Below is a small trained network, with its code and all its weights. Each question gives an input and a class and asks what happens when units are switched off, that is, made to give their printed mean instead of their output.

import numpy as np


def w(rows, s, z=0):
    codes = np.array(rows[::2]) - 128.0
    scale = np.full(codes.shape[1], s)
    scale[-1] = z or s
    return codes * scale


def f(y):
    return np.maximum(y, 0)


def log_softmax(a):
    a = a - a.max(-1, keepdims=True)
    return a - np.log(np.exp(a).sum(-1, keepdims=True))


def net(x, mask):
    res = np.array(x, float).reshape(1, 5) / 4 @ E
    y = f(res @ A[0][:, :-1].T + A[0][:, -1])
    res = res + np.where(mask, y, B[0][:, -1]) @ B[0][:, :-1]
    return log_softmax(res[-1] @ U[:, :-1].T + U[:, -1])


A, B = {}, {}
E = w([
[215,91,138,183,86],'x0',
[59,54,82,91,63],'x1',
[177,45,133,109,162],'x2',
[71,103,161,224,165],'x3',
[95,120,248,56,116],'x4',
],0.011)
A[0] = w([
[124,142,40,169,161,186],'neuron 1',
[56,54,137,80,54,134],'neuron 2',
[210,87,98,171,131,173],'neuron 3',
[192,120,89,91,138,204],'neuron 4',
[152,108,85,92,128,37],'neuron 5',
[122,169,19,145,138,172],'neuron 6',
[123,159,35,128,158,162],'neuron 7',
[47,160,113,148,164,152],'neuron 8',
[155,54,137,168,134,185],'neuron 9',
[128,143,253,73,195,210],'neuron 10',
[71,78,130,76,89,134],'neuron 11',
[174,166,104,166,94,181],'neuron 12',
[117,151,121,93,17,252],'neuron 13',
[173,144,92,81,106,189],'neuron 14',
[93,125,190,183,149,207],'neuron 15',
],0.011,0.0044)
B[0] = w([
[84,87,63,196,73,222],'neuron 1',
[36,59,209,23,206,254],'neuron 2',
[219,59,173,175,106,225],'neuron 3',
[223,73,93,81,74,203],'neuron 4',
[100,61,122,107,138,157],'neuron 5',
[83,121,88,136,62,223],'neuron 6',
[79,117,37,118,39,206],'neuron 7',
[20,179,115,155,167,210],'neuron 8',
[143,73,169,175,179,206],'neuron 9',
[188,226,42,107,254,253],'neuron 10',
[52,66,154,53,186,225],'neuron 11',
[140,128,170,137,44,191],'neuron 12',
[94,136,196,53,68,226],'neuron 13',
[140,120,134,63,100,193],'neuron 14',
[105,164,151,208,220,205],'neuron 15',
],0.0086,0.011)
U = w([
[147,241,254,90,40,251],'0',
[189,64,210,231,148,150],'1',
[106,232,113,157,244,78],'2',
[139,75,45,115,68,55],'3',
[49,59,191,26,165,136],'4',
[17,169,53,191,100,151],'5',
[203,201,41,53,166,113],'6',
],0.0095,0.0028)

Each question gives the input, the list of numbers given to net, and the class t.
The units are the neurons (one row each of A and B). Each row of codes is followed by its name. A weight is (code - 128) times the scale printed after its matrix; where a second scale follows, it is the last column's (A, B and U).
mask holds one flag per neuron, in row order. A switched-off neuron (its flag False) gives its mean, the last column of its row in B, instead of its output. The means were averaged over made-up inputs and are rounded, as every weight is.
A unit's drop is (log p(t) with every unit on - log p(t) with that unit switched off) / (log p(t) with every unit on - log p(t) with every unit switched off).
The circuit of an input: a set's keep is (log p(t) with only the set's units on - log p(t) with every unit switched off) / (log p(t) with every unit on - log p(t) with every unit switched off). Starting from the 12 units with the biggest drops (on a tie, the unit counted first), units are removed one at a time, each time the one whose removal leaves the highest keep (on an exact tie, the one counted first), for as long as the keep stays at least 0.8.
units of the circuit, in order: the units of the circuit, biggest drop first
top k neurons: the k neurons with the biggest drops, biggest first
drop when u is switched off: that unit's drop, to one decimal
input [2,-7,8,7,5], class 2: units of the circuit, in order => (neuron 10)
input [7,-8,-3,-2,6], class 6: top 3 neurons => (neuron 10; neuron 8; neuron 2)
input [-3,3,3,-8,-4], class 3: units of the circuit, in order => (neuron 4; neuron 7)
input [3,-8,-4,4,-5], class 5: top 2 neurons => (neuron 1; neuron 6)
input [0,1,-6,4,8], class 2: top 2 neurons => (neuron 10; neuron 15)
input [4,-4,1,-3,-3], class 1: top 2 neurons => (neuron 3; neuron 10)
input [4,-8,-8,6,-3], class 5: drop when neuron 8 is switched off => 0.2
input [-8,2,7,-2,-5], class 3: drop when neuron 4 is switched off => 0.1
input [-1,-1,6,2,-6], class 3: drop when neuron 9 is switched off => -0.1
input [-7,-6,5,0,-4], class 5: top 2 neurons => (neuron 1; neuron 7)
